Below are the code and all the weights of a small trained network. Each question names an input and a class and asks about switching units off, where a switched-off unit gives its printed mean instead of its output.

import numpy as np


def w(rows, s, z=0):
    codes = np.array(rows[::2]) - 128.0
    scale = np.full(codes.shape[1], s)
    scale[-1] = z or s
    return codes * scale


def norm(h):
    return h / np.sqrt((h * h).mean(-1, keepdims=True) + 1e-5)


def f(y):
    return y / 2 * (1 + np.tanh(0.7978845608 * (y + 0.044715 * y**3)))


def log_softmax(a):
    a = a - a.max(-1, keepdims=True)
    return a - np.log(np.exp(a).sum(-1, keepdims=True))


def net(x, mask):
    res = np.array(x, float).reshape(1, 7) / 4 @ E
    u = 0
    for l in range(2):
        y = f(norm(res) @ A[l][:, :-1].T + A[l][:, -1])
        res = res + np.where(mask[u : u + 8], y, B[l][:, -1]) @ B[l][:, :-1]
        u += 8
    return log_softmax(norm(res)[-1] @ U[:, :-1].T + U[:, -1])


A, B = {}, {}
E = w([
[127,129,127],'x0',
[30,61,87],'x1',
[71,254,157],'x2',
[128,128,127],'x3',
[128,127,128],'x4',
[127,129,130],'x5',
[94,71,226],'x6',
],0.011)
A[0] = w([
[185,113,98,25],'L0N0',
[172,169,110,156],'L0N1',
[131,136,193,34],'L0N2',
[102,82,251,211],'L0N3',
[122,132,195,60],'L0N4',
[132,177,130,130],'L0N5',
[61,98,101,168],'L0N6',
[181,44,111,255],'L0N7',
],0.019,0.0072)
B[0] = w([
[238,98,110,141],'L0N0',
[141,255,187,170],'L0N1',
[147,221,201,134],'L0N2',
[99,120,231,231],'L0N3',
[121,192,135,140],'L0N4',
[177,227,122,151],'L0N5',
[40,119,72,194],'L0N6',
[218,47,84,249],'L0N7',
],0.0083,0.012)
A[1] = w([
[165,193,1,213],'L1N0',
[236,9,111,2],'L1N1',
[87,156,113,149],'L1N2',
[197,144,167,106],'L1N3',
[218,137,250,173],'L1N4',
[201,185,165,121],'L1N5',
[37,201,118,147],'L1N6',
[140,152,74,129],'L1N7',
],0.012,0.007)
B[1] = w([
[102,87,33,254],'L1N0',
[43,254,184,206],'L1N1',
[104,140,140,152],'L1N2',
[181,124,155,156],'L1N3',
[176,82,85,237],'L1N4',
[167,113,160,182],'L1N5',
[84,200,149,203],'L1N6',
[146,114,84,146],'L1N7',
],0.013,0.0074)
U = w([
[214,109,49,176],'0',
[169,234,80,115],'1',
[101,60,3,81],'2',
[33,180,41,97],'3',
[205,65,190,74],'4',
[144,191,220,134],'5',
[71,29,140,252],'6',
[12,146,180,108],'7',
],0.034,0.0036)

Each question gives the input, the list of numbers given to net, and the class t.
The units are the neurons (one row each of A and B). Each row of codes is followed by its name. A weight is (code - 128) times the scale printed after its matrix; where a second scale follows, it is the last column's (A, B and U).
mask holds one flag per neuron, layer by layer. A switched-off neuron (its flag False) gives its mean, the last column of its row in B, instead of its output. The means were averaged over made-up inputs and are rounded, as every weight is.
A unit's drop is (log p(t) with every unit on - log p(t) with that unit switched off) / (log p(t) with every unit on - log p(t) with every unit switched off).
The circuit of an input: a set's keep is (log p(t) with only the set's units on - log p(t) with every unit switched off) / (log p(t) with every unit on - log p(t) with every unit switched off). Starting from the 12 units with the biggest drops (on a tie, the unit counted first), units are removed one at a time, each time the one whose removal leaves the highest keep (on an exact tie, the one counted first), for as long as the keep stays at least 0.8.
units of the circuit, in order: the units of the circuit, biggest drop first
k most important neurons: the k neurons with the biggest drops, biggest first
k most important neurons of layer l: the k neurons of layer l with the biggest drops, biggest first
drop of u: that unit's drop, to one decimal
input [-1,0,0,-6,4,-3,3], class 4: units of the circuit, in order : (L1N4; L1N0)
input [6,0,1,4,6,-5,7], class 5: units of the circuit, in order : (L1N0)
input [-2,-8,0,-7,4,6,6], class 4: 3 most important neurons : (L1N4; L1N1; L1N6)
input [-6,0,-3,3,8,-7,2], class 4: 3 most important neurons of layer 0 : (L0N7; L0N6; L0N3)
input [-3,-8,-1,2,-8,-7,1], class 4: 3 most important neurons of layer 1 : (L1N5; L1N0; L1N3)
input [-6,-7,0,6,-7,7,-6], class 0: 2 most important neurons : (L1N1; L1N0)
input [0,-5,0,0,-8,-5,2], class 4: 4 most important neurons of layer 1 : (L1N4; L1N1; L1N6; L1N5)
input [4,-8,0,-1,8,-6,-2], class 0: 2 most important neurons of layer 1 : (L1N1; L1N4)
input [6,-8,0,7,-6,8,4], class 4: 3 most important neurons of layer 1 : (L1N4; L1N1; L1N6)
input [6,0,7,3,1,6,8], class 5: drop of L0N2 : 0.3
input [7,-7,0,6,5,7,2], class 4: drop of L1N4 : 0.8
input [-2,-6,0,6,-3,0,-6], class 0: drop of L0N3 : 0.1
input [-4,-6,0,0,-6,-3,-5], class 0: drop of L0N1 : -0.2
